Below are the code and all the weights of a small trained network. Each question names an input and a class and asks about switching units off, where a switched-off unit gives its printed mean instead of its output.

import numpy as np


def w(rows, s, z=0):
    codes = np.array(rows[::2]) - 128.0
    scale = np.full(codes.shape[1], s)
    scale[-1] = z or s
    return codes * scale


def f(y):
    return np.maximum(y, 0)


def log_softmax(a):
    a = a - a.max(-1, keepdims=True)
    return a - np.log(np.exp(a).sum(-1, keepdims=True))


def net(x, mask):
    res = np.array(x, float).reshape(1, 6) / 4 @ E
    y = f(res @ A[0][:, :-1].T + A[0][:, -1])
    res = res + np.where(mask, y, B[0][:, -1]) @ B[0][:, :-1]
    return log_softmax(res[-1] @ U[:, :-1].T + U[:, -1])


A, B = {}, {}
E = w([
[198,188,245,46,152,45,117,181],'x0',
[103,165,101,173,204,62,124,139],'x1',
[33,151,111,106,81,117,206,247],'x2',
[139,127,121,126,127,160,107,144],'x3',
[116,113,147,115,103,97,151,103],'x4',
[134,185,131,147,131,139,158,106],'x5',
],0.013)
A[0] = w([
[110,151,105,122,92,116,135,165,83],'N0',
[43,152,144,110,116,149,142,180,36],'N1',
[155,118,153,138,117,153,155,144,71],'N2',
[38,93,42,195,102,180,137,71,200],'N3',
[152,204,164,109,125,111,95,167,251],'N4',
[178,122,132,129,174,135,55,2,25],'N5',
[84,112,90,183,105,159,125,105,174],'N6',
[43,161,110,104,90,137,183,224,47],'N7',
[167,180,222,40,152,91,116,179,207],'N8',
[170,130,114,134,126,110,100,76,9],'N9',
],0.017,0.0025)
B[0] = w([
[128,128,163,39,120,174,81,103,160],'N0',
[107,156,162,147,176,180,107,35,182],'N1',
[101,126,119,189,207,55,108,148,141],'N2',
[153,110,105,132,42,1,170,240,235],'N3',
[160,64,87,72,63,88,133,182,198],'N4',
[38,144,165,92,201,253,112,56,244],'N5',
[209,161,122,144,93,71,143,173,187],'N6',
[98,119,155,119,238,249,73,15,220],'N7',
[161,138,74,187,52,42,159,219,253],'N8',
[153,110,172,144,159,165,121,53,174],'N9',
],0.0094,0.03)
U = w([
[213,102,110,152,54,86,179,254,254],'0',
[116,110,193,99,206,231,74,65,2],'1',
],0.0082,0.0018)

Each question gives the input, the list of numbers given to net, and the class t.
The units are the neurons (one row each of A and B). Each row of codes is followed by its name. A weight is (code - 128) times the scale printed after its matrix; where a second scale follows, it is the last column's (A, B and U).
mask holds one flag per neuron, in row order. A switched-off neuron (its flag False) gives its mean, the last column of its row in B, instead of its output. The means were averaged over made-up inputs and are rounded, as every weight is.
A unit's drop is (log p(t) with every unit on - log p(t) with that unit switched off) / (log p(t) with every unit on - log p(t) with every unit switched off).
top k neurons: the k neurons with the biggest drops, biggest first
drop when u is switched off: that unit's drop, to one decimal
input [8,-7,-8,-2,8,6], class 0: top neuron : N8
input [-5,-1,-4,-5,-8,-4], class 0: top 2 neurons : N3, N7
input [-8,-3,-8,-4,1,0], class 0: top 3 neurons : N3, N7, N6
input [7,1,-7,2,0,7], class 0: top 4 neurons : N8, N7, N4, N1
input [-7,-3,-7,7,8,-8], class 0: top 3 neurons : N3, N7, N6
input [5,-2,-5,0,-2,3], class 0: top 3 neurons : N8, N7, N4
input [-6,5,7,5,2,1], class 1: top 3 neurons : N7, N8, N1
input [-5,-2,-3,-1,7,3], class 0: drop when N3 is switched off : 1.1
input [-7,-1,-6,7,7,-7], class 0: drop when N3 is switched off : 5.7
input [5,-3,8,-3,-3,-8], class 1: drop when N7 is switched off : 1.8
input [-7,-4,-4,-8,-2,1], class 0: drop when N3 is switched off : 2.3
